Below is a small trained network, with its code and all its weights. Each question gives an input and a target symbol and asks what happens when units are switched off, that is, made to give their printed mean instead of their output.

import numpy as np


def w(rows, s, z=0):
    codes = np.array(rows[::2]) - 128.0
    scale = np.full(codes.shape[1], s)
    scale[-1] = z or s
    return codes * scale


def norm(h):
    return h / np.sqrt((h * h).mean(-1, keepdims=True) + 1e-5)


def f(y):
    return np.maximum(y, 0)


def softmax(a):
    e = np.exp(a - a.max(-1, keepdims=True))
    return e / e.sum(-1, keepdims=True)


def log_softmax(a):
    a = a - a.max(-1, keepdims=True)
    return a - np.log(np.exp(a).sum(-1, keepdims=True))


def net(x, mask):
    ids = ['Θαγξτψ'.index(c) for c in x.split()]
    T = len(ids)
    res = E[ids] + P[:T]
    q, k, v = (norm(res) @ M[0].T for M in (Q, K, V))
    z = softmax(np.where(np.tri(T) > 0, q @ k.T / 3**0.5, -1e9)) @ v
    res = res + np.where(mask[0], z, O[0][:, -1]) @ O[0][:, :-1]
    y = f(norm(res) @ A[0][:, :-1].T + A[0][:, -1])
    res = res + np.where(mask[1:17], y, B[0][:, -1]) @ B[0][:, :-1]
    return log_softmax(norm(res)[-1] @ U[:, :-1].T + U[:, -1])


Q, K, V, O, A, B = {}, {}, {}, {}, {}, {}
E = w([
[132,173,241,26,120,152,116,191],'Θ',
[157,108,156,160,182,168,181,83],'α',
[44,136,52,118,184,255,190,201],'γ',
[209,167,128,150,137,145,177,142],'ξ',
[113,34,157,196,102,169,61,207],'τ',
[132,86,145,107,179,162,208,80],'ψ',
],0.0091)
P = w([
[106,140,179,147,3,205,158,117],'0',
[122,174,172,177,12,165,165,143],'1',
[141,134,170,153,101,146,158,154],'2',
[112,195,92,135,126,152,22,73],'3',
[210,101,99,100,150,158,71,110],'4',
[93,174,148,165,188,49,133,178],'5',
[200,62,144,137,186,78,154,186],'6',
[156,111,61,57,174,137,24,111],'7',
[182,51,85,85,144,91,76,127],'8',
],0.0061)
Q[0] = w([
[180,58,79,83,139,164,50,148],'H0',
[102,147,175,126,138,173,160,196],'H0',
[89,248,103,83,222,112,75,75],'H0',
],0.017)
K[0] = w([
[137,107,203,141,199,160,197,240],'H0',
[104,173,129,90,85,228,106,111],'H0',
[8,192,146,186,64,34,180,119],'H0',
],0.016)
V[0] = w([
[214,148,161,254,133,95,95,110],'H0',
[165,247,105,127,98,144,103,207],'H0',
[179,204,202,34,149,96,159,92],'H0',
],0.0088)
O[0] = w([
[138,130,150,79,53,200,148,189,112],'H0',
[158,2,107,71,73,113,146,110,255],'H0',
[9,120,90,126,38,74,196,102,178],'H0',
],0.0063,0.0057)
A[0] = w([
[102,190,116,148,150,97,129,90,57],'N0',
[132,125,138,85,120,35,137,73,36],'N1',
[107,104,84,112,148,73,53,187,109],'N2',
[94,42,153,244,74,115,10,212,95],'N3',
[76,129,129,141,163,120,89,172,160],'N4',
[109,109,86,173,123,89,137,125,122],'N5',
[95,132,102,150,133,202,134,179,2],'N6',
[122,161,198,119,123,136,86,156,103],'N7',
[179,106,147,117,153,119,120,83,125],'N8',
[99,152,127,112,110,150,73,157,108],'N9',
[116,108,188,132,144,94,64,132,81],'N10',
[62,91,98,87,154,79,59,205,32],'N11',
[155,132,127,167,94,115,167,100,89],'N12',
[153,129,92,152,164,93,142,71,109],'N13',
[130,110,175,75,91,100,103,142,169],'N14',
[97,166,108,148,116,158,161,144,94],'N15',
],0.014,0.0041)
B[0] = w([
[170,172,128,170,122,211,169,63,151],'N0',
[206,157,60,163,192,150,31,182,194],'N1',
[127,149,212,78,222,82,207,147,173],'N2',
[185,122,212,110,214,252,58,237,185],'N3',
[134,82,168,80,137,149,137,106,169],'N4',
[105,138,104,94,89,192,99,88,179],'N5',
[64,210,54,107,95,82,140,177,180],'N6',
[78,62,125,59,130,150,126,75,181],'N7',
[54,145,125,184,71,137,95,177,206],'N8',
[158,105,129,144,155,72,138,163,154],'N9',
[178,184,62,61,52,109,195,134,169],'N10',
[197,222,224,149,210,57,103,214,181],'N11',
[121,89,120,74,167,112,99,92,184],'N12',
[160,94,189,142,147,46,156,112,198],'N13',
[103,133,214,97,110,113,208,81,254],'N14',
[115,150,81,175,115,105,131,190,174],'N15',
],0.014,0.0065)
U = w([
[172,89,40,79,204,76,48,65,253],'Θ',
[35,221,35,121,141,96,155,221,211],'α',
[153,98,193,227,153,2,100,181,33],'γ',
[93,109,192,14,93,96,200,87,155],'ξ',
[130,135,169,131,142,252,51,212,73],'τ',
[160,217,116,205,207,176,189,40,52],'ψ',
],0.0052,0.00062)

Each question gives the input, a string of symbols that net reads in full, and the target symbol t.
The units are the heads (3 rows each of Q, K, V and O) and the neurons (one row each of A and B). Each row of codes is followed by its name. A weight is (code - 128) times the scale printed after its matrix; where a second scale follows, it is the last column's (O, A, B and U).
mask holds one flag per unit, heads first, then neurons. A switched-off unit (its flag False) gives its mean, the last column of its rows in O or B, instead of its output. The means were averaged over made-up inputs and are rounded, as every weight is.
A unit's drop is (log p(t) with every unit on - log p(t) with that unit switched off) / (log p(t) with every unit on - log p(t) with every unit switched off).
The circuit of an input: a set's keep is (log p(t) with only the set's units on - log p(t) with every unit switched off) / (log p(t) with every unit on - log p(t) with every unit switched off). Starting from the 12 units with the biggest drops (on a tie, the unit counted first), units are removed one at a time, each time the one whose removal leaves the highest keep (on an exact tie, the one counted first), for as long as the keep stays at least 0.8.
circuit, biggest first: the units of the circuit, biggest drop first
unit that matters most: the unit with the biggest drop
k most important neurons: the k neurons with the biggest drops, biggest first
drop when u is switched off: that unit's drop, to one decimal
input α ξ Θ γ ξ γ ξ α, target γ: circuit, biggest first => N13, N8
input ξ ξ γ Θ ξ, target γ: circuit, biggest first => N13, N8, H0
input γ ψ ξ α Θ ψ γ ξ, target ψ: circuit, biggest first => H0, N0
input γ ξ τ γ ξ γ, target γ: circuit, biggest first => H0, N13
input ξ ξ ξ Θ Θ τ, target τ: circuit, biggest first => N3
input ξ γ Θ ψ, target γ: circuit, biggest first => N13, N8, H0
input γ ξ ξ Θ ξ ψ, target Θ: circuit, biggest first => N1, H0, N5
input α Θ ξ γ τ ψ, target γ: circuit, biggest first => H0, N13, N8
input Θ γ ξ, target Θ: circuit, biggest first => H0, N1, N12
input Θ α Θ α γ, target α: 2 most important neurons => N14, N11
input ξ ξ τ ψ α, target τ: 2 most important neurons => N8, N14
input Θ τ Θ ψ, target τ: drop when H0 is switched off => 1.0
input Θ γ ψ, target Θ: drop when H0 is switched off => 0.5
input ξ τ γ ξ α Θ γ, target γ: drop when N7 is switched off => 0.1
input γ Θ α, target γ: drop when N8 is switched off => 0.3
input Θ Θ τ Θ Θ ξ, target Θ: unit that matters most => N1
